Here is a tiny trained network, its code and every weight. The questions are about switching its units off for an input and a class, where a switched-off unit gives its printed mean instead of its output.

import numpy as np


def w(rows, s, z=0):
    codes = np.array(rows[::2]) - 128.0
    scale = np.full(codes.shape[1], s)
    scale[-1] = z or s
    return codes * scale


def norm(h):
    return h / np.sqrt((h * h).mean(-1, keepdims=True) + 1e-5)


def f(y):
    return np.maximum(y, 0)


def log_softmax(a):
    a = a - a.max(-1, keepdims=True)
    return a - np.log(np.exp(a).sum(-1, keepdims=True))


def net(x, mask):
    res = np.array(x, float).reshape(1, 5) / 4 @ E
    u = 0
    for l in range(2):
        y = f(norm(res) @ A[l][:, :-1].T + A[l][:, -1])
        res = res + np.where(mask[u : u + 8], y, B[l][:, -1]) @ B[l][:, :-1]
        u += 8
    return log_softmax(norm(res)[-1] @ U[:, :-1].T + U[:, -1])


A, B = {}, {}
E = w([
[148,107,61,44,171,179,108,146,100,58,177,114],'x0',
[199,168,95,100,145,45,205,161,85,156,147,184],'x1',
[142,124,73,207,136,178,106,135,195,199,252,128],'x2',
[202,175,184,149,167,158,134,99,125,133,143,150],'x3',
[156,76,122,180,106,131,77,25,144,83,153,135],'x4',
],0.0016)
A[0] = w([
[102,147,168,51,129,73,169,151,37,91,3,112,68],'0.n1',
[216,156,80,42,227,161,145,138,96,62,188,112,5],'0.n2',
[134,122,187,197,85,106,109,85,178,166,142,130,64],'0.n3',
[96,120,107,167,59,21,136,112,132,158,105,181,28],'0.n4',
[180,195,143,218,127,119,132,93,163,203,191,183,63],'0.n5',
[156,176,53,150,157,177,141,173,141,195,223,147,84],'0.n6',
[122,194,239,147,140,135,162,153,139,156,43,110,97],'0.n7',
[22,72,146,137,108,214,29,130,181,107,120,39,147],'0.n8',
],0.0025)
B[0] = w([
[145,156,215,121,116,76,188,204,205,168,88,160,219],'0.n1',
[163,97,88,116,84,224,77,121,33,252,167,247,176],'0.n2',
[155,108,154,116,127,155,109,130,86,127,108,183,189],'0.n3',
[120,83,113,99,112,92,222,122,159,132,142,198,166],'0.n4',
[130,98,191,94,159,124,153,154,167,69,103,157,229],'0.n5',
[117,161,121,71,175,107,139,161,161,77,123,80,223],'0.n6',
[103,166,85,124,115,187,65,135,67,178,125,129,194],'0.n7',
[87,74,152,196,150,108,88,149,84,26,135,84,255],'0.n8',
],0.0034,0.003)
A[1] = w([
[60,101,49,135,136,144,67,116,146,96,168,43,50],'1.n1',
[131,59,90,143,111,62,212,106,200,101,174,149,40],'1.n2',
[119,45,57,75,46,76,139,105,136,101,134,151,118],'1.n3',
[4,120,167,141,118,155,81,151,171,115,70,29,4],'1.n4',
[150,171,83,97,201,116,178,166,207,105,214,80,99],'1.n5',
[171,169,49,40,142,188,140,155,121,176,165,121,109],'1.n6',
[56,138,65,176,76,175,57,89,56,149,130,48,32],'1.n7',
[179,187,163,143,100,53,149,59,148,119,66,148,92],'1.n8',
],0.0036,0.0024)
B[1] = w([
[62,129,71,216,202,195,81,227,53,111,144,134,235],'1.n1',
[66,89,42,152,91,70,153,78,97,153,177,96,200],'1.n2',
[125,110,94,156,122,182,101,109,95,157,168,163,202],'1.n3',
[119,77,122,69,111,72,109,165,20,93,132,54,252],'1.n4',
[157,210,151,160,209,84,161,111,151,129,93,31,247],'1.n5',
[174,163,91,112,123,134,117,31,120,187,164,129,233],'1.n6',
[101,186,47,239,253,181,139,191,166,92,231,77,195],'1.n7',
[88,119,92,114,112,170,98,155,164,116,139,89,221],'1.n8',
],0.0048,0.0025)
U = w([
[243,176,19,15,144,242,77,31,13,250,230,244,155],'0',
[41,28,230,53,23,34,92,202,60,40,31,51,136],'1',
[10,1,9,207,3,41,230,61,205,162,205,242,110],'2',
[41,94,36,244,253,202,21,201,32,34,235,18,156],'3',
[202,241,74,170,231,19,231,16,242,199,221,13,141],'4',
[189,16,236,242,130,246,14,15,224,16,182,218,107],'5',
[148,237,250,25,100,81,232,253,213,216,2,232,123],'6',
[145,146,106,84,31,238,27,24,241,36,46,51,2],'7',
],0.0062,0.005)

Each question gives the input, the list of numbers given to net, and the class t.
The units are the neurons (one row each of A and B). Each row of codes is followed by its name. A weight is (code - 128) times the scale printed after its matrix; where a second scale follows, it is the last column's (A, B and U).
mask holds one flag per neuron, layer by layer. A switched-off neuron (its flag False) gives its mean, the last column of its row in B, instead of its output. The means were averaged over made-up inputs and are rounded, as every weight is.
A unit's drop is (log p(t) with every unit on - log p(t) with that unit switched off) / (log p(t) with every unit on - log p(t) with every unit switched off).
The circuit of an input: a set's keep is (log p(t) with only the set's units on - log p(t) with every unit switched off) / (log p(t) with every unit on - log p(t) with every unit switched off). Starting from the 12 units with the biggest drops (on a tie, the unit counted first), units are removed one at a time, each time the one whose removal leaves the highest keep (on an exact tie, the one counted first), for as long as the keep stays at least 0.8.
units of the circuit, in order: the units of the circuit, biggest drop first
unit that matters most: the unit with the biggest drop
top k neurons: the k neurons with the biggest drops, biggest first
top k neurons in layer l: the k neurons of layer l with the biggest drops, biggest first
drop of u: that unit's drop, to one decimal
input [7,2,3,-1,6], class 0: units of the circuit, in order : (0.n2, 1.n6)
input [-2,-2,-6,5,5], class 7: units of the circuit, in order : (0.n8, 1.n8, 1.n1)
input [2,6,6,5,7], class 4: unit that matters most : 1.n5
input [-6,5,8,-5,4], class 2: units of the circuit, in order : (1.n2, 0.n4)
input [6,-5,7,7,-8], class 4: units of the circuit, in order : (1.n5, 1.n6)
input [2,-2,5,8,3], class 4: units of the circuit, in order : (1.n5, 0.n6, 1.n1)
input [-5,-2,8,-1,6], class 5: top 2 neurons : (0.n3, 0.n5)
input [-6,2,-6,-4,4], class 2: units of the circuit, in order : (0.n4, 1.n4)
input [-5,2,2,2,-5], class 6: top 2 neurons in layer 0 : (0.n5, 0.n2)
input [-3,-4,7,4,6], class 5: top 2 neurons : (0.n5, 0.n3)
input [-6,5,4,-7,-6], class 4: top 2 neurons : (1.n5, 0.n8)
input [-1,-1,-3,2,8], class 5: top 2 neurons in layer 1 : (1.n1, 1.n4)
input [-4,6,5,8,8], class 5: top 3 neurons : (0.n3, 0.n5, 1.n6)
input [-6,1,0,7,2], class 5: unit that matters most : 0.n1
input [-5,7,7,-6,-2], class 4: top 2 neurons : (1.n5, 0.n6)
input [6,8,-1,-7,-4], class 0: top 2 neurons : (0.n2, 1.n6)
input [-1,7,-7,-4,4], class 2: top 2 neurons : (1.n2, 0.n4)
input [8,-3,6,8,-4], class 4: top 3 neurons : (0.n6, 1.n5, 0.n7)
input [7,6,-7,3,0], class 0: top 2 neurons : (0.n2, 1.n6)
input [-1,-5,-6,-4,1], class 1: units of the circuit, in order : (0.n1)
input [2,3,-2,-4,7], class 2: top 2 neurons in layer 0 : (0.n8, 0.n7)
input [1,-5,-6,8,-6], class 6: top 2 neurons in layer 0 : (0.n1, 0.n8)
input [6,7,-6,-4,-5], class 6: top 2 neurons in layer 0 : (0.n1, 0.n7)
input [8,3,-7,3,-3], class 0: top 2 neurons in layer 1 : (1.n6, 1.n5)
input [8,6,1,-3,3], class 0: drop of 0.n2 : 0.2
input [-7,4,5,-8,-5], class 4: drop of 0.n8 : 0.6
input [-7,-1,-1,3,-7], class 6: unit that matters most : 0.n8
input [7,6,-6,7,0], class 0: drop of 0.n2 : 1.0
input [-5,1,-3,-6,5], class 2: drop of 1.n2 : 0.0
input [6,3,7,-7,-6], class 4: top 2 neurons in layer 1 : (1.n5, 1.n6)
